Below are the code and all the weights of a small trained network. Each question names an input and a class and asks about switching units off, where a switched-off unit gives its printed mean instead of its output.

import numpy as np


def w(rows, s, z=0):
    codes = np.array(rows[::2]) - 128.0
    scale = np.full(codes.shape[1], s)
    scale[-1] = z or s
    return codes * scale


def norm(h):
    return h / np.sqrt((h * h).mean(-1, keepdims=True) + 1e-5)


def f(y):
    return np.maximum(y, 0)


def log_softmax(a):
    a = a - a.max(-1, keepdims=True)
    return a - np.log(np.exp(a).sum(-1, keepdims=True))


def net(x, mask):
    res = np.array(x, float).reshape(1, 2) / 4 @ E
    u = 0
    for l in range(3):
        y = f(norm(res) @ A[l][:, :-1].T + A[l][:, -1])
        res = res + np.where(mask[u : u + 5], y, B[l][:, -1]) @ B[l][:, :-1]
        u += 5
    return log_softmax(norm(res)[-1] @ U[:, :-1].T + U[:, -1])


A, B = {}, {}
E = w([
[21,12,29],'x0',
[3,237,121],'x1',
],0.0053)
A[0] = w([
[84,74,142,6],'L0N1',
[234,145,177,19],'L0N2',
[197,220,193,80],'L0N3',
[107,204,11,37],'L0N4',
[105,235,127,169],'L0N5',
],0.013,0.0027)
B[0] = w([
[112,234,35,161],'L0N1',
[129,132,24,236],'L0N2',
[134,217,167,253],'L0N3',
[112,1,207,188],'L0N4',
[69,93,235,230],'L0N5',
],0.0074,0.0069)
A[1] = w([
[107,86,90,67],'L1N1',
[107,218,152,13],'L1N2',
[49,63,177,3],'L1N3',
[254,125,72,124],'L1N4',
[203,240,246,97],'L1N5',
],0.0096,0.0033)
B[1] = w([
[110,189,62,170],'L1N1',
[57,98,156,170],'L1N2',
[102,101,81,195],'L1N3',
[157,47,178,236],'L1N4',
[112,252,115,254],'L1N5',
],0.012,0.0057)
A[2] = w([
[113,112,37,124],'L2N1',
[181,85,123,92],'L2N2',
[213,39,102,101],'L2N3',
[62,200,231,3],'L2N4',
[254,168,122,90],'L2N5',
],0.0094,0.006)
B[2] = w([
[163,161,84,236],'L2N1',
[150,75,193,184],'L2N2',
[163,110,252,255],'L2N3',
[176,210,150,216],'L2N4',
[243,74,82,206],'L2N5',
],0.012,0.0036)
U = w([
[137,125,57,157],'0',
[143,121,133,3],'1',
[60,54,216,115],'2',
[114,239,231,220],'3',
[248,128,161,81],'4',
[203,55,222,243],'5',
[69,92,64,136],'6',
],0.013,0.0062)

Each question gives the input, the list of numbers given to net, and the class t.
The units are the neurons (one row each of A and B). Each row of codes is followed by its name. A weight is (code - 128) times the scale printed after its matrix; where a second scale follows, it is the last column's (A, B and U).
mask holds one flag per neuron, layer by layer. A switched-off neuron (its flag False) gives its mean, the last column of its row in B, instead of its output. The means were averaged over made-up inputs and are rounded, as every weight is.
A unit's drop is (log p(t) with every unit on - log p(t) with that unit switched off) / (log p(t) with every unit on - log p(t) with every unit switched off).
The circuit of an input: a set's keep is (log p(t) with only the set's units on - log p(t) with every unit switched off) / (log p(t) with every unit on - log p(t) with every unit switched off). Starting from the 12 units with the biggest drops (on a tie, the unit counted first), units are removed one at a time, each time the one whose removal leaves the highest keep (on an exact tie, the one counted first), for as long as the keep stays at least 0.8.
circuit, biggest first: the units of the circuit, biggest drop first
unit that matters most: the unit with the biggest drop
top k neurons: the k neurons with the biggest drops, biggest first
k most important neurons of layer l: the k neurons of layer l with the biggest drops, biggest first
input [1,-1], class 5: 3 most important neurons of layer 0	(L0N3, L0N5, L0N4)
input [0,6], class 2: circuit, biggest first	(L0N3, L1N5)
input [0,8], class 2: circuit, biggest first	(L0N4, L1N5)
input [0,4], class 2: circuit, biggest first	(L0N3, L1N5)
input [-2,-2], class 4: circuit, biggest first	(L0N5, L2N5)
input [7,-5], class 0: top 2 neurons	(L1N1, L0N1)
input [0,3], class 2: unit that matters most	L0N3
input [1,1], class 6: top 2 neurons	(L1N4, L1N3)
input [3,4], class 6: top 2 neurons	(L1N3, L2N3)
input [2,3], class 2: 2 most important neurons of layer 0	(L0N2, L0N4)
input [2,0], class 0: 2 most important neurons of layer 0	(L0N3, L0N5)
input [-1,-1], class 4: 2 most important neurons of layer 1	(L1N4, L1N3)
input [7,-4], class 0: 2 most important neurons of layer 1	(L1N1, L1N4)
input [8,-2], class 0: most important neuron of layer 0	(L0N5)
